After every row comes roughly how far along a hidden order it lies, from 0 to 20.
In the rows, 128 means zero.
[123 126  52 177 161 130 133 137 119 108 129 142 130 145  95  88 135 149
 133 147 125 108  51 126 126 123 125 111  21 122 101  86 142 115 151 127
 150 187 142 123  97 110  76 152  94 162 138 127 126 105 138 138 118 120
 108 146 123 128 134 139  96 135  85 137  55 151 167 107 110 138 116 114
 111 157 129  75 121 101 116  99 113 136 140 143 141  95 125  80 143 137
 146 131 116 119 125 109 176 123 136 112 171   1 136 114 142 149  96 119
 147 135  88 137 137 174 117 119 122  93 158 140 115 167 132 127 119 112
 117  84 163 141 133 144 135 120 142 159 138 137 145  95  72 129 138 135
 112  85 141 137 125 134 116 176  95  95 126 140  84 148 109 104  95  92
 116 147 110 166 103 118 148  85 133 127 120 131 164  91 101 129 129  86
 101 192 168 137 107 151  54 161 145 156 111 119 112  43 146  88 112  98
 138 130 119 176 129 142] : 1
[120  92  50 146 188 111 122 132 137 118 112 111 112 166 108 120 169 134
 121 143 116 123  58 114 144 155 134 179   5 133 109 135 163 145 145 139
 139 164 145 120 112 120  99 159 145 156 114 131 122 125 133  97 218 146
 135 135 103 153 153 159  82 152  91 141  22 163 126 130 116 128 122 119
 128 140 123  92 106 130 127 123 112 162 128 124 152 113  93 121 163 106
 132 148 118 135 134 126 130 147 148 128 153   3 160 115 154 166 109 134
 139 125 144 124 121 142  99 138 105  85 151 138 125 131 118 122 136 142
 102 112 158 127 110 121 154 116 151 144 118 140 139 105 126 140 100 133
 132 101 114 146 130 104 122 171 135 125 132 134  83 136 114 145 106 106
  95 180 133 185 114 106 124 116 135 137 106 136 144 111 116 144 110 120
 107 230 155 127 120 155  47 154 136 134 106 151 117  68 143 100 141  77
 145 132 106 111 117 139] : 1
[120 118  48 164 168 132 134 139 125 106 131 134 125 161  97  90 135 150
 134 146 127 117  62 120 123 135 125 111  32 124 103 105 146 117 163 127
 146 163 142 125 101 105  86 147 109 169 137 134 117 111 162 133 132 126
 109 138 131 137 135 142  94 142  89 134  95 146 163 106 110 137 119 115
 121 154 126  98 118 123 125 100 106 140 141 142 156 102 123  80 142 144
 152 132 118 122 119 121 156 128 144 114 160   1 128 124 141 141  93 124
 153 135  98 131 132 168 120 119 119  91 163 144 115 156 127 124 128 116
 106  85 164 137 132 137 138 120 141 155 132 136 144  93  71 132 121 134
 122  71 138 141 119 135 114 165  92 103 126 138  77 148 102 114  95 101
 105 151 107 177 105 116 140  93 136 129 131 120 171  97 103 128 123  76
 104 203 154 140 114 149  35 166 140 151 107 118 105  37 141  90 119  90
 133 122 125 163 122 142] : 1
[140 155 140  79  49 133 155 127  97 131 132 125 126 141 136 113 119 117
 122 108 147 119 206 121 119 130  76 114 209 130 143 152  84 112 114 124
  85  88 119 144 177 123 144 122 125  86 127 151 149 140 143 140  48 132
 166 110 144 129 125  84 163 136 181 120 192 124 118 135 100 121 134 133
 126 114 130 177 138 144 156 131 115  69 130 136  77 173 152 133  88 150
 136 131 145 119 114  93 166 123 118  99 100 208  65 154 123  64 137 134
 125 131 122 132 113 116 142 136 142 179 120 142 135 111 136 136 114 128
 120 141 105 119 139 126 112 135 123 113 132 150 123 164  31 123 152 145
 140 155 119 122 116 131 132  85 144 130 138 108 155 114 137 154 147 140
 157 109 120  64 147 173 125 147 154 124 160 114 141 159 158 129 126 126
 157  53 117 125 170 113 151  81  99 106 138 135 130 150 152 123 141 170
 119 122 127  85 164 125] : 10
[137  87  94 109 171 100 102 123 150 132 112  94 130 178 123 154 154 126
 113 133 120 134  67 121 144 152 148 181  74 136 119 132 143 159 125 143
 139 150 147 126 119 147 101 155 149 141  81 135 140 131  90  96 255 142
 123 130 120 156 159 147  92 145  98 128  33 158 104 139 111 131 125 132
 114 131 132  97 105 130 104 114 130 176 121 133 143  98  95 135 166 107
 115 159 126 137 141 111 138 155 146 134 151  64 162 104 146 190 120 146
 136 107  14 129 129 140  97 148  98  73 134 138 134 124 114 125 144 135
 122 126 143 111 103 113 147 145 142 133 116 146 133 110 166 150 105 126
 135 128 136 148 149  90 142 154 178 127 138 136  97 129 123 156 113 113
 118 179 135 152 104 119 144 129 122 136 105 130 110 112 125 151 120 129
 111 196 151 102 114 145  71 125 141 131 106 186 142  74 127 120 136  98
 161 125  96  75 100 135] : 0
[116 136  99 108  88 148 162 124  94 131 116 136 117 162  99 116 157 119
 125 131 133 111 109 125 143 144  64 137 116 129 124 153 124 141 129 148
  74 164 131 158 153  88 115 131 115 115 142 142 122 134 127 111 101 112
 192 112 108 137 132  55 142 117 161 120 107 147 116 122  89 125 151 102
 136 127 124 175 134 113 140 134 110 133 139 123 113 137 127 142 111 181
 156 141 117 125 117 129 222 135 118  86  78 126  85 106 141  76 105 129
 112 136  65 148 135 122 109 144 119 139 140 141 129 161 148 131 117 132
 102 133  94 125 121 125 148  78 146 144 128 140 124 133   1 135 167 157
 124 131  98 149 101 133 123 147 101 131 133 122  97 139 124 170 164 109
 178 168 146 131 131 160 120 117 195 129 139 130 137 149 137 149 106 105
 128 126 163 131 145 107 100 109 121 133 132 135 120 158 173  77 146 114
 113 190 120  82 144 163] : 20
[108 125  33 166 152 143 144 144 122 108 143 141 118 161 100  74 137 145
 135 142 133 108  81 118 119 134 121 116  27 121  97 116 153 106 165 129
 136 161 138 130 107 105 115 135 120 163 140 135 116 115 168 132 113 136
 114 142 126 141 117 141  96 147 107 139  74 137 164  99 111 128 119 106
 128 145 127 100 113 135 162 101  97 143 147 135 161 108 120 103 141 112
 158 122 123 114 115 121 142 127 137 110 160   1 130 141 145 134  93 125
 158 141 102 131 125 178 128 116 121 123 169 146 119 156 129 128 120 130
 104  91 156 142 143 138 142 115 145 146 127 138 144 105  42 124 130 138
 122  60 131 140 115 130 108 167  76 108 125 133  87 147 100  91  85  99
  96 147  90 182 113 129 135 100 137 134 123 121 171 101 108 128 120  87
 116 178 153 151 124 152  64 165 125 151 107 102  94  12 147  96 124  85
 134 123 122 166 125 133] : 1
[116 160  91 105  62 155 166 140  95 114 149 147 120 149 107  82 117 133
 126 123 147 112 158 119 113 124  73  85 116 122 130 128 103  98 144 123
  97 123 119 154 152  93 128 108 110 120 157 150 129 129 178 151   8 123
 144 119 146 123 104  86 144 140 164 127 170 124 154 105  97 125 132 111
 132 133 127 168 139 138 159 126  97  82 144 139 102 153 166  96  86 161
 161 114 133 113 103 107 184 110 118  83 108  95  62 161 127  68 114 122
 138 145  79 139 122 142 145 117 141 165 147 143 127 146 145 131 106 122
 106 116 128 138 148 137 120 112 128 125 139 144 135 143   1 115 183 145
 131  91 129 129  94 146 113 111  81 120 133 115 127 132 119 126 133 119
 140 115 105 107 140 161 126 129 173 121 158 104 171 137 135 120 122 104
 146 112 129 158 159 124 102 114 105 129 134  94 100  92 162 111 129 142
 110 139 135 135 157 137] : 11
[147 150 137  84  43 143 156 133 110 122 156 130 137 150 147 102  86 133
 131 114 153 126 190 120 103 118  86  69 177 124 138 116  75  91 124 115
 100  79 110 163 152 114 135  98 114 107 134 156 159 132 167 168  25 121
 110 117 173 119 106  96 154 136 166 118 159 113 152 119 100 129 115 133
 117 125 136 171 142 156 137 114 104  63 130 158  84 146 168  92  88 133
 142 117 146 119 112  78 144 109 123  95 119 171  50 194 103  77 148 132
 151 131  91 134 116 151 166 111 136 177 130 140 133 121 136 136 108 109
 122 119 122 118 152 136  94 151 106 107 142 153 132 153   1 119 139 133
 136 105 154 118 124 137 130  75 117 133 136 112 167 121 132 115 127 131
 136  86  99  88 136 171 154 136 128 114 154  91 153 139 128 117 134 111
 160  55 108 126 158 117 138  89 108 121 134 122 125  82 144 153 107 163
 121  91 138 118 148 117] : 3
[153 128 151  91 118 110 120 110 123 152 105 112 153 164 138 165 165 120
 110 124 125 119 104 140 147 135 111 139 183 136 129 128  98 161 104 142
 106 150 148 136 145 140  87 149 114 111  91 124 169 124  52 111 160 114
 157 124  99 143 148  78 148 108 139 115  83 159  95 138 103 127 147 132
  98 124 137 143 134 107  91 111 152 112 122 131 115 108 122 174 135 178
 125 159 124 133 136  95 210 149 116 111 116 168 144  86 138 146 124 138
  98 101  69 147 145 122  85 161 127  96 123 141 132 150 132 144 133 119
 145 157 110 113 115 117 129 142 133 140 124 143 124 125  76 147 170 142
 110 170 123 139 147 117 150 134 172 112 138 133 117 132 145 164 142 113
 188 159 183  85 114 159 160 118 141 130 124 140 109 135 138 151 128 116
 125 139 160  94 121 104 119  81 154 139 130 198 157 157 147  93 129 131
 151 164  88  70 136 156] : 13
